Below is a small trained network, with its code and all its weights. Each question gives an input and a target symbol and asks what happens when units are switched off, that is, made to give their printed mean instead of their output.

import numpy as np


def w(rows, s, z=0):
    codes = np.array(rows[::2]) - 128.0
    scale = np.full(codes.shape[1], s)
    scale[-1] = z or s
    return codes * scale


def f(y):
    return y / 2 * (1 + np.tanh(0.7978845608 * (y + 0.044715 * y**3)))


def softmax(a):
    e = np.exp(a - a.max(-1, keepdims=True))
    return e / e.sum(-1, keepdims=True)


def log_softmax(a):
    a = a - a.max(-1, keepdims=True)
    return a - np.log(np.exp(a).sum(-1, keepdims=True))


def net(x, mask):
    ids = ['αβδεζηθλμξπστφω'.index(c) for c in x.split()]
    T = len(ids)
    res = E[ids] + P[:T]
    u = 0
    for l in range(2):
        r = res
        for j in range(2):
            rows = slice(2 * j, 2 * j + 2)
            q, k, v = (r @ M[l][rows].T for M in (Q, K, V))
            z = softmax(np.where(np.tri(T) > 0, q @ k.T / 2**0.5, -1e9)) @ v
            o = O[l][rows]
            res = res + np.where(mask[u + j], z, o[:, -1]) @ o[:, :-1]
        u += 2
        y = f(res @ A[l][:, :-1].T + A[l][:, -1])
        res = res + np.where(mask[u : u + 4], y, B[l][:, -1]) @ B[l][:, :-1]
        u += 4
    return log_softmax(res[-1] @ U[:, :-1].T + U[:, -1])


Q, K, V, O, A, B = {}, {}, {}, {}, {}, {}
E = w([
[233,137,172,153],'α',
[148,195,231,40],'β',
[96,200,102,165],'δ',
[194,224,144,187],'ε',
[125,30,124,73],'ζ',
[69,168,156,135],'η',
[79,201,47,213],'θ',
[158,58,58,117],'λ',
[122,105,146,114],'μ',
[99,190,168,183],'ξ',
[70,218,111,50],'π',
[125,192,206,100],'σ',
[68,83,90,77],'τ',
[157,156,247,92],'φ',
[67,125,73,114],'ω',
],0.016)
P = w([
[29,134,213,226],'0',
[111,254,161,27],'1',
[156,205,120,79],'2',
[44,125,209,203],'3',
[135,234,150,64],'4',
[155,195,122,80],'5',
[74,109,217,169],'6',
[133,193,148,74],'7',
[119,228,155,45],'8',
],0.01)
Q[0] = w([
[177,64,148,197],'0.h1',
[174,112,151,190],'0.h1',
[255,125,42,182],'0.h2',
[180,145,109,85],'0.h2',
],0.0087)
K[0] = w([
[138,73,77,194],'0.h1',
[228,113,255,40],'0.h1',
[184,98,104,145],'0.h2',
[252,119,138,138],'0.h2',
],0.0087)
V[0] = w([
[219,126,115,138],'0.h1',
[195,253,171,103],'0.h1',
[42,157,155,151],'0.h2',
[196,71,112,137],'0.h2',
],0.0063)
O[0] = w([
[117,213,208,142,77],'0.h1',
[65,226,254,88,254],'0.h1',
[17,27,185,187,194],'0.h2',
[135,248,100,148,41],'0.h2',
],0.0051,0.0082)
A[0] = w([
[182,147,171,12,7],'0.n1',
[18,136,2,71,69],'0.n2',
[108,91,214,120,138],'0.n3',
[110,99,113,80,141],'0.n4',
],0.0081,0.0023)
B[0] = w([
[199,99,115,113,236],'0.n1',
[157,217,86,187,182],'0.n2',
[128,89,60,220,255],'0.n3',
[131,86,9,120,149],'0.n4',
],0.011,0.0074)
Q[1] = w([
[137,109,71,165],'1.h1',
[117,222,158,191],'1.h1',
[152,185,8,60],'1.h2',
[183,253,143,166],'1.h2',
],0.0075)
K[1] = w([
[120,76,169,175],'1.h1',
[131,122,138,186],'1.h1',
[167,173,76,10],'1.h2',
[176,157,177,133],'1.h2',
],0.011)
V[1] = w([
[163,92,38,92],'1.h1',
[253,63,86,126],'1.h1',
[94,97,163,62],'1.h2',
[120,46,113,177],'1.h2',
],0.0068)
O[1] = w([
[107,129,196,105,1],'1.h1',
[127,2,115,167,3],'1.h1',
[228,254,31,145,71],'1.h2',
[95,39,217,128,170],'1.h2',
],0.0053,0.0045)
A[1] = w([
[170,136,215,15,2],'1.n1',
[164,93,92,2,121],'1.n2',
[171,49,130,130,97],'1.n3',
[136,132,37,218,216],'1.n4',
],0.011,0.0022)
B[1] = w([
[235,54,174,140,254],'1.n1',
[91,4,84,88,239],'1.n2',
[162,142,211,164,215],'1.n3',
[101,122,104,174,253],'1.n4',
],0.011,0.0047)
U = w([
[217,139,82,150,41],'α',
[169,80,101,88,8],'β',
[98,197,169,71,101],'δ',
[193,189,120,132,96],'ε',
[85,58,107,66,84],'ζ',
[34,131,186,26,190],'η',
[120,137,130,251,174],'θ',
[124,90,49,62,142],'λ',
[74,98,170,34,254],'μ',
[62,136,196,119,173],'ξ',
[172,176,65,32,170],'π',
[137,137,173,76,151],'σ',
[157,104,32,170,94],'τ',
[168,133,163,152,27],'φ',
[143,134,49,179,49],'ω',
],0.011,0.0053)

Each question gives the input, a string of symbols that net reads in full, and the target symbol t.
The units are the heads (2 rows each of Q, K, V and O) and the neurons (one row each of A and B). Each row of codes is followed by its name. A weight is (code - 128) times the scale printed after its matrix; where a second scale follows, it is the last column's (O, A, B and U).
mask holds one flag per unit, layer by layer, with each layer's heads first. A switched-off unit (its flag False) gives its mean, the last column of its rows in O or B, instead of its output. The means were averaged over made-up inputs and are rounded, as every weight is.
A unit's drop is (log p(t) with every unit on - log p(t) with that unit switched off) / (log p(t) with every unit on - log p(t) with every unit switched off).
The circuit of an input: a set's keep is (log p(t) with only the set's units on - log p(t) with every unit switched off) / (log p(t) with every unit on - log p(t) with every unit switched off). Starting from all 12 units, units are removed one at a time, each time the one whose removal leaves the highest keep (on an exact tie, the one counted first), for as long as the keep stays at least 0.8.
circuit, biggest first: the units of the circuit, biggest drop first
unit that matters most: the unit with the biggest drop
top k neurons: the k neurons with the biggest drops, biggest first
top k neurons in layer l: the k neurons of layer l with the biggest drops, biggest first
which heads matter: for each layer, one digit per head in row order, 1 if its drop is at least 0.15 and else 0, layers parted by /
input η ζ π φ ω, target ω: which heads matter => 00 / 01
input π η ξ δ μ τ, target τ: circuit, biggest first => (0.n2 0.n4)
input η ζ μ π, target θ: which heads matter => 11 / 00
input π λ μ ζ, target θ: circuit, biggest first => (1.n3 0.n3)
input π η ζ ζ ε μ μ λ, target λ: top 2 neurons in layer 0 => (0.n3 0.n1)
input τ η π, target π: circuit, biggest first => (0.n3 1.h2)
input β π η ζ, target θ: top 2 neurons in layer 0 => (0.n3 0.n4)
input δ π π η δ ζ ζ φ, target φ: which heads matter => 00 / 01
input π ζ δ θ λ π, target π: unit that matters most => 0.n2
input β η σ ζ β ζ, target ζ: which heads matter => 00 / 00
input θ α φ β π η π β τ, target τ: circuit, biggest first => (0.n2 0.n4 0.h1)
input θ ζ ζ τ μ ζ, target ζ: circuit, biggest first => (1.n2 1.h1 0.h1)
input π δ α β ζ ω, target ω: top 2 neurons in layer 0 => (0.n2 0.n4)
input δ λ η ξ θ ζ δ, target ξ: unit that matters most => 1.h2
input ζ ξ δ ε θ π τ, target θ: top 2 neurons in layer 1 => (1.n2 1.n4)
input β π δ σ ε, target ε: which heads matter => 00 / 01
input μ ξ ε τ θ λ β, target θ: top 4 neurons => (0.n3 1.n2 1.n3 0.n1)
input ε λ λ λ δ, target δ: top 2 neurons => (0.n3 0.n1)
input π α η β, target θ: which heads matter => 01 / 00
input θ α φ ω π φ θ, target ξ: which heads matter => 10 / 01
input β π π η ε η ε τ, target ω: unit that matters most => 0.n2
input φ β ω π, target θ: which heads matter => 10 / 10
input ω π δ, target δ: top 2 neurons in layer 1 => (1.n2 1.n1)
input η ε μ π π α λ τ φ, target φ: top 2 neurons in layer 0 => (0.n1 0.n3)
input ξ δ μ, target μ: top 2 neurons in layer 0 => (0.n2 0.n3)
input δ ξ ε, target ε: top 2 neurons => (0.n3 1.n2)
